Below are the code and all the weights of a small trained network. Each question names an input and a target symbol and asks about switching units off, where a switched-off unit gives its printed mean instead of its output.

import numpy as np


def w(rows, s, z=0):
    codes = np.array(rows[::2]) - 128.0
    scale = np.full(codes.shape[1], s)
    scale[-1] = z or s
    return codes * scale


def f(y):
    return np.maximum(y, 0)


def softmax(a):
    e = np.exp(a - a.max(-1, keepdims=True))
    return e / e.sum(-1, keepdims=True)


def log_softmax(a):
    a = a - a.max(-1, keepdims=True)
    return a - np.log(np.exp(a).sum(-1, keepdims=True))


def net(x, mask):
    ids = ['αβγεζθμπσψω'.index(c) for c in x.split()]
    T = len(ids)
    res = E[ids] + P[:T]
    q, k, v = (res @ M[0].T for M in (Q, K, V))
    z = softmax(np.where(np.tri(T) > 0, q @ k.T / 2**0.5, -1e9)) @ v
    res = res + np.where(mask[0], z, O[0][:, -1]) @ O[0][:, :-1]
    y = f(res @ A[0][:, :-1].T + A[0][:, -1])
    res = res + np.where(mask[1:9], y, B[0][:, -1]) @ B[0][:, :-1]
    return log_softmax(res[-1] @ U[:, :-1].T + U[:, -1])


Q, K, V, O, A, B = {}, {}, {}, {}, {}, {}
E = w([
[113,70,91,129,181],'α',
[214,38,155,100,96],'β',
[53,31,146,142,186],'γ',
[80,102,144,51,89],'ε',
[157,140,171,33,71],'ζ',
[8,194,187,138,169],'θ',
[174,96,246,72,139],'μ',
[119,94,215,78,132],'π',
[178,143,192,50,120],'σ',
[165,69,234,181,236],'ψ',
[234,168,198,81,173],'ω',
],0.013)
P = w([
[146,29,157,140,129],'0',
[98,69,149,88,189],'1',
[142,86,247,68,151],'2',
[86,168,183,60,179],'3',
[80,197,197,81,164],'4',
[2,215,168,84,209],'5',
],0.0041)
Q[0] = w([
[156,206,26,248,59],'h0',
[154,148,173,130,102],'h0',
],0.018)
K[0] = w([
[165,4,61,101,103],'h0',
[162,123,88,176,136],'h0',
],0.018)
V[0] = w([
[232,173,100,93,141],'h0',
[104,123,81,34,5],'h0',
],0.018)
O[0] = w([
[174,102,85,20,114,249],'h0',
[93,66,193,71,2,11],'h0',
],0.014,0.011)
A[0] = w([
[37,114,67,152,129,254],'n0',
[107,136,55,71,143,135],'n1',
[223,125,190,129,137,168],'n2',
[43,153,225,66,155,246],'n3',
[95,66,173,210,6,67],'n4',
[99,205,131,255,44,8],'n5',
[100,247,96,143,174,135],'n6',
[35,210,132,162,52,65],'n7',
],0.0079,0.0035)
B[0] = w([
[203,124,148,168,92,152],'n0',
[86,183,163,142,130,248],'n1',
[43,94,110,156,168,209],'n2',
[78,165,218,132,95,167],'n3',
[166,223,9,154,102,155],'n4',
[75,86,16,133,120,167],'n5',
[150,81,147,83,74,242],'n6',
[183,78,94,154,235,146],'n7',
],0.011,0.015)
U = w([
[102,222,167,183,161,169],'α',
[233,155,123,171,138,148],'β',
[209,158,114,164,126,108],'γ',
[101,204,65,181,141,145],'ε',
[142,134,71,140,130,2],'ζ',
[72,47,157,85,126,247],'θ',
[98,125,119,139,153,163],'μ',
[98,119,60,97,86,175],'π',
[70,115,42,168,145,205],'σ',
[197,17,37,87,91,34],'ψ',
[78,164,2,76,199,98],'ω',
],0.0061,0.003)

Each question gives the input, a string of symbols that net reads in full, and the target symbol t.
The units are the heads (2 rows each of Q, K, V and O) and the neurons (one row each of A and B). Each row of codes is followed by its name. A weight is (code - 128) times the scale printed after its matrix; where a second scale follows, it is the last column's (O, A, B and U).
mask holds one flag per unit, heads first, then neurons. A switched-off unit (its flag False) gives its mean, the last column of its rows in O or B, instead of its output. The means were averaged over made-up inputs and are rounded, as every weight is.
A unit's drop is (log p(t) with every unit on - log p(t) with that unit switched off) / (log p(t) with every unit on - log p(t) with every unit switched off).
The circuit of an input: a set's keep is (log p(t) with only the set's units on - log p(t) with every unit switched off) / (log p(t) with every unit on - log p(t) with every unit switched off). Starting from all 9 units, units are removed one at a time, each time the one whose removal leaves the highest keep (on an exact tie, the one counted first), for as long as the keep stays at least 0.8.
circuit, biggest first: the units of the circuit, biggest drop first
k most important neurons: the k neurons with the biggest drops, biggest first
drop when u is switched off: that unit's drop, to one decimal
input ζ ψ β, target β: 2 most important neurons => (n6, n5)
input θ μ ω, target σ: circuit, biggest first => (h0, n5, n1)
input ω σ β, target ω: circuit, biggest first => (n6, h0)
input γ ε γ, target ε: circuit, biggest first => (n4, h0)
input α γ β θ, target σ: 2 most important neurons => (n5, n7)
input ω β β, target ω: circuit, biggest first => (h0, n6)
input θ γ μ, target σ: circuit, biggest first => (n5, h0)
input ω θ σ, target σ: circuit, biggest first => (h0, n5)
input ζ γ ζ, target π: 3 most important neurons => (n4, n3, n1)
input ω ω γ γ θ β, target σ: drop when n5 is switched off => 0.9
input ζ ζ γ, target π: drop when n5 is switched off => 0.0
input ω ω ζ θ γ, target σ: drop when n5 is switched off => 1.5
input ω ω ψ, target ω: most important neuron => (n2)
